Here is a tiny trained network, its code and every weight. The questions are about switching its units off for an input and a class, where a switched-off unit gives its printed mean instead of its output.

import numpy as np


def w(rows, s, z=0):
    codes = np.array(rows[::2]) - 128.0
    scale = np.full(codes.shape[1], s)
    scale[-1] = z or s
    return codes * scale


def norm(h):
    return h / np.sqrt((h * h).mean(-1, keepdims=True) + 1e-5)


def f(y):
    return y / 2 * (1 + np.tanh(0.7978845608 * (y + 0.044715 * y**3)))


def log_softmax(a):
    a = a - a.max(-1, keepdims=True)
    return a - np.log(np.exp(a).sum(-1, keepdims=True))


def net(x, mask):
    res = np.array(x, float).reshape(1, 6) / 4 @ E
    u = 0
    for l in range(2):
        y = f(norm(res) @ A[l][:, :-1].T + A[l][:, -1])
        res = res + np.where(mask[u : u + 12], y, B[l][:, -1]) @ B[l][:, :-1]
        u += 12
    return log_softmax(norm(res)[-1] @ U[:, :-1].T + U[:, -1])


A, B = {}, {}
E = w([
[127,127,128,128,127,130],'x0',
[36,38,212,50,113,172],'x1',
[125,126,128,130,126,127],'x2',
[161,201,255,171,88,205],'x3',
[106,151,101,124,185,208],'x4',
[206,22,167,178,202,148],'x5',
],0.0063)
A[0] = w([
[52,52,196,116,122,159,2],'0.n0',
[184,86,149,103,43,55,122],'0.n1',
[151,109,170,131,60,32,78],'0.n2',
[96,85,114,165,84,133,148],'0.n3',
[102,105,62,95,173,114,68],'0.n4',
[116,56,69,163,132,119,78],'0.n5',
[56,125,163,40,97,126,59],'0.n6',
[129,191,71,173,104,91,145],'0.n7',
[78,174,85,124,223,232,106],'0.n8',
[76,188,160,128,133,31,241],'0.n9',
[156,173,179,181,89,206,97],'0.n10',
[254,40,136,129,131,155,146],'0.n11',
],0.0086,0.0049)
B[0] = w([
[122,109,188,82,124,98,182],'0.n0',
[169,101,102,113,138,229,184],'0.n1',
[175,120,83,119,104,212,167],'0.n2',
[126,136,140,121,161,148,146],'0.n3',
[108,105,198,173,85,128,166],'0.n4',
[85,144,176,158,124,135,156],'0.n5',
[96,128,171,90,169,105,198],'0.n6',
[97,133,163,63,208,136,214],'0.n7',
[189,74,146,111,73,184,221],'0.n8',
[86,127,167,137,148,188,244],'0.n9',
[104,104,198,153,104,102,237],'0.n10',
[2,173,134,136,229,211,253],'0.n11',
],0.009,0.0045)
A[1] = w([
[183,154,131,46,75,105,127],'1.n0',
[255,61,135,123,76,126,140],'1.n1',
[214,237,81,200,178,124,205],'1.n2',
[88,76,49,98,196,129,113],'1.n3',
[78,147,52,137,159,68,145],'1.n4',
[53,44,50,128,102,92,143],'1.n5',
[150,99,61,119,100,208,156],'1.n6',
[62,205,109,62,41,137,101],'1.n7',
[78,217,83,81,43,140,101],'1.n8',
[60,110,188,176,105,49,121],'1.n9',
[50,132,189,104,137,183,254],'1.n10',
[113,125,80,103,97,107,44],'1.n11',
],0.009,0.0055)
B[1] = w([
[175,98,107,133,135,159,129],'1.n0',
[128,141,54,151,195,141,129],'1.n1',
[99,27,159,17,81,83,160],'1.n2',
[120,191,170,145,76,143,153],'1.n3',
[183,147,167,123,96,113,135],'1.n4',
[219,188,254,179,118,165,143],'1.n5',
[186,159,119,109,69,158,143],'1.n6',
[118,60,161,203,251,189,146],'1.n7',
[114,49,120,170,183,178,137],'1.n8',
[171,147,91,125,143,116,141],'1.n9',
[187,167,26,137,109,55,250],'1.n10',
[95,102,176,177,123,176,121],'1.n11',
],0.0091,0.016)
U = w([
[145,148,113,122,139,111,246],'0',
[92,95,177,48,143,88,123],'1',
[74,120,126,183,214,163,116],'2',
[151,181,211,190,90,101,101],'3',
[183,94,118,100,89,216,85],'4',
[157,164,86,116,143,94,152],'5',
[73,127,51,153,66,83,41],'6',
[3,88,106,179,31,118,24],'7',
],0.018,0.014)

Each question gives the input, the list of numbers given to net, and the class t.
The units are the neurons (one row each of A and B). Each row of codes is followed by its name. A weight is (code - 128) times the scale printed after its matrix; where a second scale follows, it is the last column's (A, B and U).
mask holds one flag per neuron, layer by layer. A switched-off neuron (its flag False) gives its mean, the last column of its row in B, instead of its output. The means were averaged over made-up inputs and are rounded, as every weight is.
A unit's drop is (log p(t) with every unit on - log p(t) with that unit switched off) / (log p(t) with every unit on - log p(t) with every unit switched off).
The circuit of an input: a set's keep is (log p(t) with only the set's units on - log p(t) with every unit switched off) / (log p(t) with every unit on - log p(t) with every unit switched off). Starting from the 12 units with the biggest drops (on a tie, the unit counted first), units are removed one at a time, each time the one whose removal leaves the highest keep (on an exact tie, the one counted first), for as long as the keep stays at least 0.8.
units of the circuit, in order: the units of the circuit, biggest drop first
most important unit: the unit with the biggest drop
top k neurons: the k neurons with the biggest drops, biggest first
top k neurons in layer l: the k neurons of layer l with the biggest drops, biggest first
input [-8,5,7,2,-5,-4], class 5: top 2 neurons -> [1.n10; 0.n6]
input [1,8,0,8,1,7], class 1: top 4 neurons -> [0.n0; 1.n5; 1.n3; 1.n7]
input [2,1,-3,2,-5,2], class 4: most important unit -> 0.n1
input [-3,5,5,-2,-3,-3], class 0: units of the circuit, in order -> [1.n2; 0.n10]
input [3,-6,-4,-6,-1,-7], class 2: top 2 neurons in layer 1 -> [1.n7; 1.n8]
input [-4,-5,-6,4,-8,0], class 4: units of the circuit, in order -> [0.n2; 0.n1]
input [-3,-6,0,-8,-6,3], class 3: units of the circuit, in order -> [1.n10; 1.n5]
input [8,5,2,2,2,0], class 5: top 2 neurons -> [1.n10; 1.n2]
input [-7,2,4,6,-3,1], class 5: units of the circuit, in order -> [1.n10; 1.n5]
input [-7,3,1,7,5,5], class 3: top 2 neurons -> [0.n10; 1.n7]
input [5,-2,1,-8,-4,-8], class 2: top 2 neurons -> [1.n7; 1.n8]
input [1,-7,0,6,4,-4], class 1: units of the circuit, in order -> [1.n2; 0.n11; 1.n10]
input [6,6,-2,8,6,-6], class 3: top 2 neurons -> [1.n2; 0.n10]
input [5,1,1,3,2,-5], class 2: units of the circuit, in order -> [1.n7]
input [0,-7,1,2,7,1], class 1: top 3 neurons -> [1.n2; 1.n10; 0.n1]
input [-4,0,6,3,8,-6], class 4: top 2 neurons in layer 0 -> [0.n8; 0.n11]
input [7,6,-1,-2,-4,4], class 5: top 3 neurons in layer 1 -> [1.n10; 1.n2; 1.n7]
input [-2,4,3,0,-6,-4], class 4: top 2 neurons in layer 0 -> [0.n2; 0.n1]
input [4,-2,2,-7,-6,3], class 3: top 2 neurons -> [1.n5; 1.n3]
input [0,-1,5,-2,-8,7], class 4: units of the circuit, in order -> [0.n1]
input [-1,5,-4,7,5,-2], class 3: top 2 neurons in layer 1 -> [1.n2; 1.n6]
input [-1,6,-3,5,-8,-7], class 4: top 3 neurons -> [0.n2; 0.n1; 0.n11]
input [8,5,0,-1,1,-1], class 5: top 2 neurons in layer 0 -> [0.n7; 0.n10]
input [7,4,-6,-8,6,-7], class 3: top 4 neurons -> [1.n5; 0.n11; 1.n3; 1.n4]
input [-2,-5,2,-6,0,3], class 3: units of the circuit, in order -> [1.n3; 1.n10]
input [1,6,0,4,-7,-5], class 4: top 2 neurons in layer 1 -> [1.n2; 1.n7]
input [4,-5,-2,-5,-6,8], class 2: top 2 neurons in layer 0 -> [0.n11; 0.n5]
